Each row is followed by roughly how far along a hidden order it lies, from 0 to 30. A new part has a new order.
[ 27 -12   4  -5 -15  63   8   9 -23  14  16  29  -5  12 -18  28 -30]  0
[ 11   6  -4   0  10  17 -12  -1  -4   5   1  10  -8   7  -4  10 -15]  11
[ 16   0  -6   3  12  34  -7   3 -10   4   0  17  -5   1  -7   9 -13]  6
[  3  13  -1  -6   1 -10   3  -6  15   2  11  14 -18  11  -5  -3  -1]  23
[ -8  19   0  -6  10 -27   4  -9  22  -5   2   6 -17   9  -1 -18   9]  28
[ 13  14   6 -10 -17   6  -6   0  -1  12  15   3 -10  17  -4   7 -23]  16
[ 14   0  -3  -2   2  35  -7   1  -7   7   9  22  -9   8  -9   8 -13]  10
[ 10   8  -5  -2  10  -9  -7  -6   7   6   7  13 -14   7  -4  -3  -6]  18
[ 22  -2   0  -2  -5  48  -1   6 -15   6   5  20  -5   6 -11  18 -25]  2
[ -2  23  -1  -4  14 -39  -4  -8  15 -11  -4   2 -11   4   4 -15  -4]  24
[ 10   4  -3  -5   1   6  -2  -4   5  10  12  14 -18  10  -7  -1  -5]  19
[ 18  13   3  -6 -11  20  -8   0  -6   4   7   6  -6   8  -4  14 -25]  10
[ 13   5  -5   0   7  20 -10  -1  -3   7   1   9 -13   2  -5   8 -10]  10
[ 15  -5  -5   4  13  35  -4   3 -12   4   0  19  -7  -1 -11  12 -16]  4
[ 15   7   2  -7 -12  28  -6   1  -8  11  14  13  -9  14  -7  12 -19]  12
[ -5  14  -2  -5   9 -34   5 -11  21  -4   4   9 -21   9  -2 -19  10]  29
[ -9  28   2  -6   7 -51   0  -9  26 -13  -3  -3 -17   7   4 -14   0]  30
[  7  10  -9   1  18  -2 -12  -5   5   5   0   8 -10   0  -4  -6   0]  16
[  7  11  -7   2  15  -3 -13  -6   3   1  -1   6  -9   3  -3   0  -3]  15
[ -5  16  -3  -4  11 -34  -2  -9  17  -6  -2  10 -14   4  -2 -17   4]  25
